In the rows, 128 means zero.
Each row is followed by its class number. Each block has new classes, again numbered from 0 up, in any order.
[122 121 132 153 115 134 137 116 144 135 117 130 140 119 116 122 136 120
 128 130 120 130 112 111 121 112 136 137 156 128 122 136 117] | 5
[132 128 121 142 111 129 132 132 132 125 123 136 124 114 124 128 139 126
 126 132 121 123 118 109 116 120 130 130 125 129 118 127 131] | 0
[123 112 141 132 121 138 120 142 129 130 120 134 116 128 118 123 132 132
 125 106 118 122 123 123 131 129 129 121 134 131 116 133 125] | 1
[135 126 123  90 152 121 129 101 105 131 129 142 135 140 124 139 127 103
 125 130 123 130 152 153 134 140 126 136 133 126 147 132 139] | 3
[134 133 147 108 144 119 127 150 136 121 133 116 121 145 139 136 134 134
 123 109 134 117 124 131 120 143 126 101 108 127 114 104 142] | 9
[ 96 145 178 191  91 123 120 199 153 114 112 148 124 117 111 117 127 163
 121 109 124 113 122 120 130 121 134 100 139 154  92 156 120] | 5
[152 117 129 119 149 131 126 120 137 132 135 122 121 140 134 136 129 117
 127 114 135 117 125 123 117 139 131 124 114 118 134 108 133] | 8
[137 132 143 121 139 130 116 140 122 130 128 125 129 138 117 137 146 109
 124 122 131 121 138 126 136 137 129 102 136 120 142 118 129] | 5
[139 130 144 159 142 126 125 132 147 132 137 130 123 124 121 120 117 129
 126 122 117 128 100 116 135 134 124 131 136 135 121 127 132] | 7
[ 86 145  68 129 119 115 148  79 124  93 116 135 136 138 116 104  92 118
 162 198 123 151 136 136 126 127 130 173 158 155 113 144 130] | 9
[131 131 137 143 137 115 143 148 139 120 136 117 120 143 126 125 128 136
 129 129 124 124 103 114 116 131 123 101 114 133 122 111 136] | 9
[154 130 155 115 168 122 116 154 131 121 159 117 104 151 144 144 138 144
 120 110 143 113 135 138 130 140 129  78 113 111 154  97 122] | 10
[134 126 131 115 131 125 122 130 127 132 122 132 126 131 117 126 141 124
 122 121 131 124 141 134 134 133 128 146 124 140 124 130 133] | 5
[127 128 131 129 136 123 124 135 138 131 120 123 125 127 125 131 125 122
 131 118 122 130 120 125 132 127 123 130 138 134 118 136 123] | 9
[129 135 108 161 127 139 137 128 127 134 102 137 141 139 108 114 117 122
 152 120 121 136 128 107 137 127 120 138 148 126 123 146 113] | 1
[139 126 125 117 133 126 132 123 137 128 126 129 130 131 122 129 135 125
 126 124 132 123 127 126 124 133 132 136 122 135 132 122 134] | 7
[128 124 139 121 144 130 138 121 129 126 133 123 120 131 128 122 130 132
 124 118 130 134 114 128 138 126 128 111 135 125 126 111 126] | 1
[152 137 139 107 145 113 141 120 137 127 120 116 140 132 130 122 132 134
 107 120 142 125 115 128 148 135 129 116 127 130 149 122 130] | 2
[128 131 114 129 128 124 128 144 126 131 118 137 124 129 122 134 122 120
 138 106 122 122 131 117 116 139 129 143 122 142 101 134 140] | 9
[136 128 131 133 124 134 135 136 138 131 131 125 119 132 132 129 123 126
 130 122 125 120 122 113 114 134 134 133 118 125 122 116 137] | 4
[123  91 143 120 119 127 139 118 147 130 129 132 131 134 106 125 132 141
 117 112 125 124 116 133 132 121 140 130 131 156 146 140 112] | 3
[154 150 122 140 131 118 141 141 128 133 112 129 134 133 120 128 142 122
 129 115 128 130 104 110 141 129 124 108 117 155 111 133 155] | 3
[136 119 124 128 127 134 132 125 132 124 127 127 121 133 134 127 130 123
 129 128 133 120 128 132 110 130 130 128 113 122 129 119 133] | 8
[133 142 112 134 128 133 137 130 119 138 126 125 122 131 130 124 125 125
 132 121 119 132 120 120 130 130 124 136 126 132 124 124 148] | 11
[129 130 133 112 139 122 133 140 135 127 143 119 122 144 130 138 120 135
 123 128 139 122 124 133 122 143 132 113 106 132 127  98 143] | 11
[137 133 149 152 120 123 127 163 135 133 124 126 116 128 117 136 133 119
 138 103 123 118 102  94 127 130 129 102 137 147 103 128 142] | 3
[140 145 152 110 129 115 158 141 155 100 116 118 147 151 108 119 106 170
 132 113 153 103 150  86 122 158 126 140  86 157 130 106 117] | 10
[130 129 127 132 134 130 127 133 121 129 136 129 122 136 129 126 137 124
 124 122 121 124 138 124 119 132 128 129 125 122 128 116 135] | 5
[140 138 177 135 133 103 144 158 153 123 145 112 121 141 127 133 121 141
 131 128 139 123  93  94 132 136 131 104 131 125 115 112 133] | 4
[131 130 135 139 126 128 122 141 130 128 130 130 120 125 127 130 127 133
 128 115 129 119 122 111 125 134 127 126 125 132 122 129 126] | 10
[138 130 162 130 135 126 111 155 133 126 133 127 120 129 126 134 138 131
 121 114 132 117 135 125 126 136 128 121 128 136 121 123 127] | 5
[123 130 133 138 128 125 134 150 135 129 144 123 116 142 126 131 119 141
 132 125 129 123 120 117 118 135 129 120 117 136 123 109 135] | 11
[138 110 133 100 134 127 118 135 124 120 138 130 113 136 128 138 131 134
 118 112 133 116 136 117 107 141 133 131 108 135 115 104 133] | 1
[131 124 114 142 114 134 130 134 119 128 115 137 126 125 120 123 126 118
 127 123 115 123 138 131 121 133 124 136 129 131 133 134 138] | 2
[120 145  91 121 174 119  96  93 123 176 129 142 161  98 145 158 108  83
 118 110 121 142 128 119 190 141 141 116 158 103 133 152 115] | 0
[128 133 117 128 128 133 122 130 123 135 127 125 118 118 136 129 132 127
 132 122 128 128 127 122 138 127 128 129 132 127 122 135 127] | 10
[161 121 143 117 156 130 116 132 136 124 141 129 119 151 141 139 135 129
 128 110 134 112 135 125 110 144 129 120 115 113 133 106 131] | 8
[150 102 184  91 141 121 150 137 153 125 137  93 127 136 143 143 182 131
 101  72 131 115  80 137 123 126 144  64 116 125 121 109 150] | 9
[146 142 154 120 147 130 104 132 133 115 131 130 114 132 147 134 130 127
 127 129 125 120 138 126 127 141 122 119 128 127 122 117 138] | 8
[140 137 174 154 123 119 125 148 139 120 114 146 135 134 111 130 133 136
 136  93 143 116 132 124 146 133 143 102 154 151 121 145 121] | 8
[154 132 129 144 148 128 119 133 123 134 128 129 124 141 126 134 127 110
 138 114 135 124 127 116 128 139 122 116 128 119 144 124 129] | 8
[149 100 140  83 163 105  83 120 146 119 152 110 122 148 154 155 118 123
 112 121 150 108 138 121  98 157 134 146 120 127 154 112 115] | 2
[131 128 140 176 125 134 113 141 124 128 119 146 129 123 106 133 130 121
 143 104 115 124 127 100 125 123 124 132 152 131 144 148 109] | 6
[134 127 128 122 136 132 120 121 119 132 125 132 128 116 118 135 134 115
 128 120 127 131 119 126 142 128 126 135 133 125 131 131 127] | 6
[144 132 127 110 136 126 132 129 121 131 130 128 122 130 141 131 144 127
 120 121 123 129 118 132 128 123 129 118 127 129 120 129 143] | 3
[153 146 132 114 141 127 128 133 118 125 123 130 120 126 138 128 149 124
 126 127 128 125 133 124 130 127 117 125 121 112 130 121 137] | 0
[135 136 126 140 148 120 136 132 104 134 153 120 124 147 123 135 120 112
 121 111 118 128 124 118 132 145 122 104 124 115 155 110 147] | 11
[135 141  87 119 171 113 139 102 134 138 146 112 126 145 156 134 101 115
 153 167 136 134 118 120 125 139 134 109 114 107 138 102 139] | 10
[133 130 127 125 132 127 120 133 127 133 133 127 122 128 134 127 142 128
 124 129 126 128 131 127 129 126 131 128 128 130 120 124 133] | 5
[140 133 156 154 127 137 105 159 153 137 119 125 113 117 127 126 143 135
 128  94 119 118 109 107 140 123 125 126 151 136 113 143 122] | 7
[126 117 121 128 126 125 136 125 128 130 127 127 117 124 122 131 126 116
 130 142 114 127 124 144 122 121 131 121 135 129 119 124 134] | 9
[116 162 140 143 135  98 130 134 127 124 111 111 152 142 123 126 134 131
 114 107 153 121 122 107 162 136 127  76 133 130 166 143 122] | 10
[127 127  94 117  89 139 139 120 132 144  77 160 161 101  96 117 112 137
 136 129 132 138 142 132 163 115 142 183 152 169 104 191 103] | 3
[136 125 120 135 132 135 130 116 136 129 119 131 129 125 124 124 129 119
 129 128 131 125 125 128 129 128 128 142 131 131 126 133 122] | 8
[142 131 149 137 134 122 141 159 142 119 145 120 112 145 130 124 134 143
 130 127 137 118 105 117 105 138 126 102  99 124 120  92 147] | 7
[126 129 116 119 123 134 134 119 120 131 111 129 122 125 127 116 132 132
 129 118 132 136 130 129 136 118 127 137 133 133 120 130 127] | 1
[131 125 141 130 128 116 139 144 128 118 152 126 104 144 140 125 121 143
 131 136 123 123 114 128 109 129 134  98 114 133 114  99 153] | 3
[135 130 131 149 121 129 135 141 142 132 125 119 127 140 123 126 123 138
 130 107 126 122 116 103 114 131 126 134 118 141 128 121 136] | 11
[118 129 154 119 141 119 112 141 103 126 145 151 124 127 120 153 145 114
 127 112 132 121 127 126 125 140 138  95 130 123 133 116 137] | 6
[137 127 126  95 141 126 125 125 114 129 127 130 118 134 138 129 145 132
 121 118 135 129 129 131 127 130 129 122 119 127 122 117 137] | 1
[ 94 113 127 126 148 128 142 133  90 130 176 142  95 137 136 125 119 126
 135 159  96 132 136 161 120 131 128  93 128 104 142 106 134] | 9
[127 137 138 140 126 123 126 147 134 124 129 129 123 134 130 126 122 131
 137 121 133 118 127 115 129 137 129 111 123 117 116 115 133] | 0
[126 118 118  80 148 130 131 129  98 134 148 137 119 130 142 154 157 109
 123 125 111 126 139 132 100 137 129 114 110 110 127 108 144] | 9
[123 123 158  94 149 108 129 147 103 117 174 135 106 145 135 149 123 128
 114 120 135 116 130 134 123 144 145  69 131 111 143  93 142] | 3
[144 123 124 103 145 133 121 106 122 143 122 126 134 111 119 141 153 105
 115 118 136 131 124 129 163 121 132 128 154 128 144 145 107] | 8
[108 129 120 169 111 129 138 134 129 160 117 135 141 107 102 120 122 128
 112 114 112 137  98 111 156 116 123 138 139 145 134 159 118] | 11
[117 125 117 112 135 119 139 128 129 134 115 126 134 132 116 138 120 111
 136 108 131 132 137 127 133 133 130 128 127 133 133 132 127] | 9
[149 147 142  81 150 108  95 131 110 114 146 125 111 134 159 149 134 130
 104  93 156 124 142 138 135 148 140 100 123 121 133 109 155] | 10
[134 138 145 152 137 120 128 131 144 123 120 125 129 136 113 117 124 127
 126 119 122 126 111 112 150 135 120 123 154 138 133 129 126] | 2
[136 130 117 121 139 131 139 124 123 139 131 123 133 141 125 136 126 120
 125 105 126 124 131 118 120 140 127 133 111 128 140 112 142] | 11
[118 140 124 105 116 129 135 145 111 139 111 127 132 123 116 136 136 121
 117 105 132 127 140 133 146 133 127 120 116 136 140 140 143] | 11
[137 139 140 122 134 129 128 147 130 130 127 136 123 131 122 140 136 120
 129 119 129 120 130 113 130 137 132 122 129 131 128 127 131] | 4
[136 126 134 132 141 132 114 122 124 131 130 136 124 122 123 135 130 121
 135 114 125 133 121 124 140 128 127 134 140 126 132 131 125] | 6

A new block, with new classes numbered from 0.
[125 161 132 119 104  91 133 125 170 145  93 174 113 142 133 117 158 130
 147 164 154 112 161 210 141  63 140 133 131 105 159 157 132] | 2
[ 94 116 133 169  90 140 114 137  55  84 187  59 113 169 139 132 120  80
  79 133 156 113  72 119 172 136 162 143 128 127 129 117 109] | 1
[121 130 155 118 123  75 126 100 196 151  63 161 121 125 133 137 132 153
 171 132 109 108 153 111  84  77  91  91 153  78 154 154 160] | 2
[180 107 110 122 144 134 102 142 108  64 188  99 142 126 117 152  71  67
  88 137 139 163 112  92 109  84 119 162 118 214  97  64 117] | 2
[153 130 101 114 105 144 119 174  81  94 141 137  93  65 170  74 124 140
  75 121 105 153 102 160 166 145 167  99  93 130  72  83 118] | 2
[116  95 190  95 151  96 165 115 121 120 119 241 170 116 116 119  66 134
  98 142 154 132 193 155  84  94  82  92 151 119 133 185  99] | 6
[136  79 169 129 169 153 139 123  93  84 192  74  97 178  99 193  71 104
 143 142 162 127  75  81 112  92 149 151 143 179 144 116  67] | 1
[130 126  65 136 163 137  98 136 139  66 199 118 124 132 132 131  87  99
 126 109 139 144 115  66 141 125 103 141 124 141 108  82 139] | 4
[146 132 119 130 150 161 140  79 106 125 107 162 236 128  65 125 104 152
  86 126 136 134 178 167  83 131  96 113 122 136 187 165 156] | 4
[114 130  63 146   4 176 159 109  68  91  93 107 110 172 138  90 181 125
  75 156 117 101  91  89 197 164 172 161 113 113  96 125 223] | 3
[ 71 118 159 145 143 143 181 112 131 156 115 137 170 176  86 193 129 161
 219 132 148 112 148  95 166 147  98 145 148 120 161 167 151] | 7
[128  89  73 124 100 172 101  89 173 109 129  91  98 128 139 155 103 158
 159 128 118 114 143 107 183 222 118 168  99 158 122 113 196] | 7
[ 99 109 143 133  91 108  96  88 175 174 112 164 113 133 149 109 154 151
 156 111 138 150 149  83 175 117 141 118 131  79 118 160 170] | 6
[142 126 133 114  92 131 134  83 151 109 118 207 135 129  77 115 107 122
 123 161 158 134 154 169 131  81 105  94 116 113 143 151 180] | 6
[102  82 143 118  99 121 137 132  97 101 134  33 120 132 176 150 119 131
 161 140  97 121 121 110 186 166 101 185  81 143  86 100 166] | 3
[145 114 162 117 125 154 156  87 144 141 135  86 203 142 102 164 112 145
 177 164 133 111 143 143 132 113  97 123  77 112 116 129 143] | 6
[121 191 134 110 156 147 171 145 127 101  66 146 130 159 144 120  97 172
 108 140 121  99  68 162 113 118 104 121 149 115  68 147  98] | 3
[101 147 167 132 122 108 105 138 179 115  87 104  92 101 182 121  82 145
 158 146 118  76 113 181 135 157  76  93 104  98  72 147  55] | 0
[ 99 137 132 148  89  78 116  89 200 145  95 114  54 164 155  94 134 150
 148  98 115 113  98  47  74 107 132  88 142  28 130 116 138] | 0
[136 163 114 123 171 108  83 190 149 140 108 187 144  84 140 121 110  99
 120 136 133 155 150 166 128  65 117 130 169 174 106 142 102] | 6
[121  89 182 154 109 117  91  91 119 110 170  44 124 148  87 152 132 111
 146 108 115 106 135  99 130 135 142 153  96 146 183 105 164] | 5
[ 86 123 147 106  63 112 162 132  87 178  50 142 149 158 188  92 169 176
 133 147 126 101 114 191 143  74 171 160 140  39 107 155 133] | 6
[167 146  99 130 180 178 142 132 100  40 164 122 175 142  66 166 123 151
 144 139 104 111 114 156 121 154 100 108 109 203 119 141 149] | 0
[148 130  94 131 166 100 110 140 159 103 225 118 158 127 121 127  74 109
  92 114 165 181 190 110 165 183 101 158 104 158 108 113 158] | 3
[142 149 106 141 142 195 126 163 100  85 134 166 138 120  70 115 137 102
  44 136  90 134  96 136 173 148 144 136 131 185 132 159 149] | 0
[116 113  91 119 132  74 116 154 144 147 111 167 147  92 133 139  48 100
 150 148 195 154 147 185 164 123  81  83 161 115  79 155 129] | 1
[129  97  68 115 132  67  95 135 137  84 151 149  78 108 184 137 128  99
 128 147 135 132 158 122 136  91 120 122 135 153 131 115 151] | 4
[119 141 117 142 130 171 125 104  89  87 117 156 102 133 111 122  68 171
  97 127 142 102  86  88 123 101 119  87 103 111 138  87  99] | 4
[150 111 104  91 152 103 127 104 165 125 170 153 184 124 113 126 108  91
 105 124 130 137 131 139 107  88 116 119 123  99 117 134 166] | 4
[ 99 125 117  98  34 123 112  61 181 157  79 101 165 130 145 126 106 159
 149 148 123 101 148 163 162 153 115 155 102  53 121 164 249] | 1
[113 129 110 119 129 111 132 152 139 124 198 150 146  96 127  84 163  93
  59 100  75 144 169  85 168 149 148 126  88 132 133 111 197] | 3
[137  84  77 131 123 128 100 140 100  53 140 129 106 132 180 113 139 109
  80 155 136 125 142 207 156 140 116 176 138 184 127 147 113] | 3
[174 123 117 101 194 103 120 153 196 103 106 116  66 102 157 127 110 164
 204 147 125 150 150 161 138 151  43 126  99 135  84 103 125] | 7
[137 113  94 108 142 131 132 123 175 107 169  97 153 151 132 125 125  63
 115 124 124 157 120 108 153 142 138 181 141 150  79 146 177] | 5
[ 88 138 120 110 148  68 123 147 174 131 146 119 148 136 183  92 161 101
 108 105  89 128 166 128 138 112 130 158 129 104 115 125 144] | 4
[160 147 185 114 206 136 130 128 211 107 132 157  92  94 155  96 100 176
 129 114 105 110 135 109 109 174  89  45 107 102  72 157  35] | 2
[133 132 163 140 126 130 103 125 150 117 134  72 113 130 104 142 126 116
 126 119 101 134 121 105 157 152 116 152 102 177 125 108 155] | 3
[121 118  80 164 109 180 148 123  79 116  63 132 182 135 114 158 202 161
 168 174 130 109 136 181 167 124 132 127 163 140 171 201 166] | 5
[132 136  89 129 133 176 136 111 128 124 116 131 190 126  89 164 101 153
 150 135 159 174 156 156 164 168 103 174 131 166 146 144 175] | 4
[104 188 135 151 154 139 138 134 171 107  93 113  85 134 162 136  86 166
 126 130 117 102 107 107 133 176 109  65 130 147  80 114  76] | 7
[ 94 147 142 148 132  99 148 121 194 160  18 170  79 101 110 123 106 136
  95 119  91 169 104  73 116 114  13  74 109 111 141  83 160] | 0
[ 93 138 143 152  70 169 167  59 188 129  43 149 125 176  77 157  99 192
 162 123 138 140  68  94 154 168  81  88 167  58 107 147 203] | 6
[152 115 149 144 125 125 112 151 127 102 168  64 152 121 122 134 134  70
  67 134 101 132 132 123 168 156 115 156  85 189 109  86 127] | 2
[143 138  93 133 154 180 143 164  85  61 103 167 144 142 104 162 116 126
 115 177 154 154 114 177 170  89  68 196 136 231 126 124 119] | 3
[112  94 110 125  98  97 118 125 159 139 123  63 137 145 198 134 122 129
 114 140 138  98 170 171 161 191 167 179 135 137 100 151 119] | 5
[ 92 140 142 167 147 161 142 143 123  75 120 174 155 112  74 151 140 119
 123 128  90 128 137  94 136 153  36 114 137 150 179 162 164] | 0
[ 83  81 146 152 113 146 171  96 120 146 104 163 189 157  89 171 182 132
 208 121 132 155  93  83 133  59  76 132 172  54 180 163 176] | 2
[143  96  74 131 148 170  60 136 176 126 158 119 134  67 137 127 119 121
 128  97  96 156 127  93 170 160 129 138 116 183 102 109 143] | 3
[ 91 191 151 107 118 119 178 126 178 152  99 178 116 179 122 150  49 170
 158 136 204 129 116 146 143 128 130 159 163 102  84 155 101] | 3
[125 122 184 118 135 113 121  91 223 105 144 140  83 109 156 106 134 152
 104 107  98 104 106 107 118 161  90  70  93  73 105 113  90] | 4
[125 144 151 140 145  78 122  97 241 150 104 114 147 157 118 182 175 127
 190 125 121 125 125  73 124 130  70 122 168  94 126 172 200] | 5
[136 180 108  94 154 131 176 150 100 140 105 148 157 135 139  96  99 125
  95 170 150 118 130 164 121  70 117 115  85 121  93 123 107] | 1
[117 160 187 135 137 124 131 120 162 105  83 179 152 118  84 147  91 117
 118 148 140 119 139 138 144 129  44 101 132 158 114 154 114] | 4
[135 175 109 190 151 193 119 137  93  65 123  72 149 156 101 184 147 141
 146 156 108 123 126  26 163 155  63 144 110 210 137 104 172] | 6
[127 109 124 165  89 106  94 107 152 151 104  57 150 142 139 132 137 115
 117 120 140 147 127 137 143 157 117 148 138 130 121 124 142] | 3
[115 107 122 122 109 101 117 141 170 128  93  99 129 133 158 155  79 123
 153 150 150 153 162 190 163 172 106 187 168 153 100 146 145] | 7
[153 113 119 132  83 147  97  84 114  98 120 174  98 128  78 110 150 161
 131 131 105 119 122  78 119  84 149  92 126  95 173 130 227] | 7
[122 123 174 124  95 123 134 106 151 164  99 103 162 136  89 154 133 112
 126 139 124 152 120 195 141 134 130 159 123 135 149 169 162] | 0
[ 91 186 130 154  54  80 105 100 180 132 102 101  78 174 191 113 142 193
 189 159 169  43 148 170 175 142 145  92 103  38  96 139 124] | 6
[138  96 165 135 169 141 129 118 118 108 113  89 136 156  91 167 105 113
 152 158 136 129 111 124 115  84  71 150 134 145 166 145 120] | 1
[108  92 139 129 110 154 149 138 164 113 146 145 135 137  77 164  36 136
 136 129 141 125 143  65 179 193  92 168 145 118 115 109 167] | 7
[129 196 176 152 194 101 168 158 140  87  95  87 134 212  84 172 164 146
 138 173 112 137 143 145 151  77  68 186 132 182 169 132 155] | 3
[122  74 121 155 128  81 123  85 173 112 172 115  98 145 104 109 144 109
  90  81 119 159 148  64 137 172 114  80 115 117 152  85 164] | 4
[105 145 146 145 178 108 177 159 115  87 102 140 107 223 105 143 184 115
 112 137 128 129 126 100 172 123 114 191 177 181 134 169 147] | 5
[113 142 120 129 101 146 127  81 199 165  84 134 101 147 126 158  73 198
 152 122 174 116 100 101 109 156 108 125 149  60 147 136 140] | 1
